Below are the code and all the weights of a small trained network. Each question names an input and a class and asks about switching units off, where a switched-off unit gives its printed mean instead of its output.

import numpy as np


def w(rows, s, z=0):
    codes = np.array(rows[::2]) - 128.0
    scale = np.full(codes.shape[1], s)
    scale[-1] = z or s
    return codes * scale


def norm(h):
    return h / np.sqrt((h * h).mean(-1, keepdims=True) + 1e-5)


def f(y):
    return y / 2 * (1 + np.tanh(0.7978845608 * (y + 0.044715 * y**3)))


def log_softmax(a):
    a = a - a.max(-1, keepdims=True)
    return a - np.log(np.exp(a).sum(-1, keepdims=True))


def net(x, mask):
    res = np.array(x, float).reshape(1, 3) / 4 @ E
    u = 0
    for l in range(3):
        y = f(norm(res) @ A[l][:, :-1].T + A[l][:, -1])
        res = res + np.where(mask[u : u + 8], y, B[l][:, -1]) @ B[l][:, :-1]
        u += 8
    return log_softmax(norm(res)[-1] @ U[:, :-1].T + U[:, -1])


A, B = {}, {}
E = w([
[160,159,154,242,64,44,245,121,90],'x0',
[68,229,186,133,128,130,67,107,129],'x1',
[193,135,133,201,129,253,55,91,175],'x2',
],0.0038)
A[0] = w([
[163,195,214,195,95,52,92,96,94,91],'0.n0',
[108,135,141,161,68,14,201,151,49,69],'0.n1',
[124,170,144,91,205,44,21,103,170,66],'0.n2',
[98,127,174,199,97,63,121,144,115,35],'0.n3',
[164,76,77,51,130,126,221,253,65,114],'0.n4',
[165,158,126,249,60,129,169,133,141,1],'0.n5',
[70,73,128,58,131,120,82,221,71,126],'0.n6',
[153,59,119,90,153,183,76,165,131,120],'0.n7',
],0.0048,0.0033)
B[0] = w([
[53,174,131,113,172,159,123,62,104,208],'0.n0',
[158,3,183,165,178,126,106,145,161,253],'0.n1',
[230,134,167,160,68,61,103,184,179,174],'0.n2',
[140,81,149,199,152,138,108,99,64,145],'0.n3',
[116,177,156,110,148,197,180,103,123,239],'0.n4',
[164,185,80,71,104,118,209,169,79,196],'0.n5',
[128,241,114,123,219,128,187,134,90,212],'0.n6',
[75,83,126,178,110,84,158,13,176,198],'0.n7',
],0.0058,0.0038)
A[1] = w([
[156,121,133,234,121,99,92,167,83,87],'1.n0',
[137,146,175,149,154,55,180,153,55,109],'1.n1',
[148,67,2,119,56,113,142,22,89,145],'1.n2',
[164,161,64,174,54,192,155,161,55,71],'1.n3',
[215,100,41,112,109,144,102,156,119,48],'1.n4',
[113,217,158,158,100,172,140,139,71,35],'1.n5',
[238,148,80,113,82,159,175,192,133,102],'1.n6',
[147,181,145,31,114,65,95,158,107,6],'1.n7',
],0.0066,0.0027)
B[1] = w([
[29,196,122,30,207,110,111,193,180,150],'1.n0',
[154,125,75,102,76,131,60,113,156,253],'1.n1',
[161,121,53,151,123,181,96,229,241,183],'1.n2',
[23,168,82,129,137,77,190,164,182,174],'1.n3',
[48,144,85,146,218,84,156,119,153,125],'1.n4',
[193,53,141,109,166,117,171,70,188,172],'1.n5',
[36,109,105,168,98,2,120,164,121,170],'1.n6',
[199,68,150,103,144,47,99,204,187,157],'1.n7',
],0.0064,0.0044)
A[2] = w([
[83,173,131,125,89,185,51,104,72,114],'2.n0',
[123,109,183,158,122,161,77,116,104,139],'2.n1',
[213,39,98,186,91,165,171,155,116,64],'2.n2',
[133,168,122,156,19,135,178,51,162,29],'2.n3',
[24,156,135,106,161,80,109,108,62,115],'2.n4',
[113,248,95,86,216,180,239,83,129,3],'2.n5',
[144,176,172,109,2,168,63,112,116,24],'2.n6',
[152,191,123,110,112,183,95,122,131,92],'2.n7',
],0.0073,0.0035)
B[2] = w([
[153,71,129,126,101,31,180,139,86,146],'2.n0',
[115,203,86,136,59,89,161,171,100,162],'2.n1',
[171,89,192,144,181,109,94,42,88,169],'2.n2',
[140,103,155,1,158,173,98,161,123,143],'2.n3',
[85,182,139,199,46,188,90,91,123,171],'2.n4',
[42,182,227,50,194,254,202,204,68,253],'2.n5',
[120,40,31,73,79,169,190,153,46,141],'2.n6',
[132,121,123,114,121,161,150,167,55,150],'2.n7',
],0.0076,0.0048)
U = w([
[55,212,196,43,202,222,215,188,70,239],'0',
[203,3,192,217,227,18,192,23,71,56],'1',
[226,28,35,208,166,218,58,69,237,5],'2',
[53,159,19,190,137,60,228,215,237,80],'3',
[213,208,168,28,164,2,33,218,185,116],'4',
[35,222,215,226,54,58,63,61,63,79],'5',
[225,70,6,54,9,155,133,181,41,85],'6',
],0.0094,0.003)

Each question gives the input, the list of numbers given to net, and the class t.
The units are the neurons (one row each of A and B). Each row of codes is followed by its name. A weight is (code - 128) times the scale printed after its matrix; where a second scale follows, it is the last column's (A, B and U).
mask holds one flag per neuron, layer by layer. A switched-off neuron (its flag False) gives its mean, the last column of its row in B, instead of its output. The means were averaged over made-up inputs and are rounded, as every weight is.
A unit's drop is (log p(t) with every unit on - log p(t) with that unit switched off) / (log p(t) with every unit on - log p(t) with every unit switched off).
The circuit of an input: a set's keep is (log p(t) with only the set's units on - log p(t) with every unit switched off) / (log p(t) with every unit on - log p(t) with every unit switched off). Starting from the 12 units with the biggest drops (on a tie, the unit counted first), units are removed one at a time, each time the one whose removal leaves the highest keep (on an exact tie, the one counted first), for as long as the keep stays at least 0.8.
units of the circuit, in order: the units of the circuit, biggest drop first
unit that matters most: the unit with the biggest drop
top k neurons: the k neurons with the biggest drops, biggest first
top k neurons in layer l: the k neurons of layer l with the biggest drops, biggest first
drop when u is switched off: that unit's drop, to one decimal
input [7,-6,-1], class 1: units of the circuit, in order : 2.n2
input [6,2,-6], class 5: top 2 neurons : 0.n1, 1.n0
input [7,0,1], class 3: top 4 neurons : 1.n0, 0.n7, 0.n4, 0.n6
input [-8,0,5], class 2: top 2 neurons in layer 1 : 1.n1, 1.n4
input [1,0,7], class 3: top 3 neurons in layer 1 : 1.n3, 1.n2, 1.n6
input [-7,0,7], class 2: top 3 neurons : 0.n7, 0.n4, 2.n5
input [6,-1,0], class 1: top 4 neurons in layer 0 : 0.n1, 0.n5, 0.n2, 0.n0
input [6,-1,5], class 3: top 3 neurons in layer 0 : 0.n5, 0.n4, 0.n6
input [8,1,-6], class 5: top 4 neurons : 0.n1, 1.n2, 1.n5, 1.n0
input [4,3,0], class 5: top 2 neurons : 0.n1, 0.n6
input [0,4,-6], class 4: top 2 neurons : 0.n7, 1.n1
input [2,-1,-8], class 1: top 2 neurons : 0.n1, 2.n5
input [8,-8,-4], class 1: top 2 neurons : 0.n1, 2.n2
input [4,-6,2], class 3: unit that matters most : 1.n6
input [-7,1,-1], class 4: top 2 neurons : 0.n2, 0.n4
input [-6,7,-7], class 4: drop when 1.n7 is switched off : 0.1
input [1,-5,2], class 3: drop when 0.n1 is switched off : 0.8
input [2,5,-8], class 5: drop when 2.n4 is switched off : 0.1
input [-3,5,-8], class 4: drop when 0.n6 is switched off : 0.0
input [-7,7,-5], class 4: unit that matters most : 1.n7
input [-7,8,1], class 6: top 2 neurons in layer 2 : 2.n6, 2.n5
